Below is a small trained network, with its code and all its weights. Each question gives an input and a target symbol and asks what happens when units are switched off, that is, made to give their printed mean instead of their output.

import numpy as np


def w(rows, s, z=0):
    codes = np.array(rows[::2]) - 128.0
    scale = np.full(codes.shape[1], s)
    scale[-1] = z or s
    return codes * scale


def f(y):
    return y / 2 * (1 + np.tanh(0.7978845608 * (y + 0.044715 * y**3)))


def softmax(a):
    e = np.exp(a - a.max(-1, keepdims=True))
    return e / e.sum(-1, keepdims=True)


def log_softmax(a):
    a = a - a.max(-1, keepdims=True)
    return a - np.log(np.exp(a).sum(-1, keepdims=True))


def net(x, mask):
    ids = ['ΛΦαβδεηθμξπτψ'.index(c) for c in x.split()]
    T = len(ids)
    res = E[ids] + P[:T]
    q, k, v = (res @ M[0].T for M in (Q, K, V))
    z = softmax(np.where(np.tri(T) > 0, q @ k.T / 4**0.5, -1e9)) @ v
    res = res + np.where(mask[0], z, O[0][:, -1]) @ O[0][:, :-1]
    y = f(res @ A[0][:, :-1].T + A[0][:, -1])
    res = res + np.where(mask[1:9], y, B[0][:, -1]) @ B[0][:, :-1]
    return log_softmax(res[-1] @ U[:, :-1].T + U[:, -1])


Q, K, V, O, A, B = {}, {}, {}, {}, {}, {}
E = w([
[82,134,122],'Λ',
[79,86,123],'Φ',
[125,64,149],'α',
[85,145,186],'β',
[133,175,138],'δ',
[118,131,149],'ε',
[164,114,187],'η',
[241,68,69],'θ',
[137,110,111],'μ',
[118,68,47],'ξ',
[117,105,181],'π',
[95,185,52],'τ',
[5,95,115],'ψ',
],0.024)
P = w([
[2,85,147],'0',
[29,66,120],'1',
[44,73,114],'2',
[47,62,110],'3',
[37,51,139],'4',
[60,48,116],'5',
[57,54,136],'6',
],0.003)
Q[0] = w([
[210,209,109],'h0',
[220,131,204],'h0',
[82,77,117],'h0',
[254,210,125],'h0',
],0.0077)
K[0] = w([
[139,155,249],'h0',
[153,106,212],'h0',
[173,102,43],'h0',
[179,146,201],'h0',
],0.012)
V[0] = w([
[103,99,58],'h0',
[102,127,127],'h0',
[1,115,173],'h0',
[219,87,137],'h0',
],0.0071)
O[0] = w([
[155,101,2,221],'h0',
[143,144,107,157],'h0',
[110,75,149,253],'h0',
[218,75,154,76],'h0',
],0.0079,0.0041)
A[0] = w([
[120,34,47,174],'n0',
[94,192,250,118],'n1',
[177,101,209,213],'n2',
[98,63,94,149],'n3',
[63,9,110,122],'n4',
[58,109,76,104],'n5',
[103,34,153,74],'n6',
[70,204,132,254],'n7',
],0.011,0.0089)
B[0] = w([
[132,171,97,247],'n0',
[129,35,102,167],'n1',
[158,110,143,193],'n2',
[125,185,141,203],'n3',
[157,166,173,238],'n4',
[58,117,211,190],'n5',
[158,144,130,169],'n6',
[144,6,52,194],'n7',
],0.011,0.014)
U = w([
[73,151,175,154],'Λ',
[40,127,146,59],'Φ',
[148,113,168,244],'α',
[179,92,193,57],'β',
[102,80,129,87],'δ',
[125,115,7,12],'ε',
[87,210,104,78],'η',
[202,201,209,84],'θ',
[140,131,99,170],'μ',
[138,176,60,222],'ξ',
[157,73,66,34],'π',
[66,133,81,173],'τ',
[219,138,60,131],'ψ',
],0.012,0.011)

Each question gives the input, a string of symbols that net reads in full, and the target symbol t.
The units are the heads (4 rows each of Q, K, V and O) and the neurons (one row each of A and B). Each row of codes is followed by its name. A weight is (code - 128) times the scale printed after its matrix; where a second scale follows, it is the last column's (O, A, B and U).
mask holds one flag per unit, heads first, then neurons. A switched-off unit (its flag False) gives its mean, the last column of its rows in O or B, instead of its output. The means were averaged over made-up inputs and are rounded, as every weight is.
A unit's drop is (log p(t) with every unit on - log p(t) with that unit switched off) / (log p(t) with every unit on - log p(t) with every unit switched off).
The circuit of an input: a set's keep is (log p(t) with only the set's units on - log p(t) with every unit switched off) / (log p(t) with every unit on - log p(t) with every unit switched off). Starting from all 9 units, units are removed one at a time, each time the one whose removal leaves the highest keep (on an exact tie, the one counted first), for as long as the keep stays at least 0.8.
units of the circuit, in order: the units of the circuit, biggest drop first
k most important neurons: the k neurons with the biggest drops, biggest first
drop of u: that unit's drop, to one decimal
input ε ε ε ψ τ β, target δ: 2 most important neurons : n7; n0
input η η Λ β τ, target ε: units of the circuit, in order : n7
input Λ δ α Λ θ η α, target θ: 2 most important neurons : n7; n1
input μ ψ Φ, target Λ: units of the circuit, in order : n5; n4; h0
input μ ε β, target δ: units of the circuit, in order : n0; n1; n7
input α θ η Φ π ψ, target Λ: units of the circuit, in order : n5; n4
input η ψ η μ ξ ψ, target Λ: 3 most important neurons : n5; n4; n3
input Λ α τ ξ μ, target ξ: drop of n7 : 0.1
input η Λ δ ξ, target η: drop of n4 : 0.1
input α α β η τ, target ε: drop of n7 : 1.4
input θ β α, target ψ: drop of n7 : -0.2
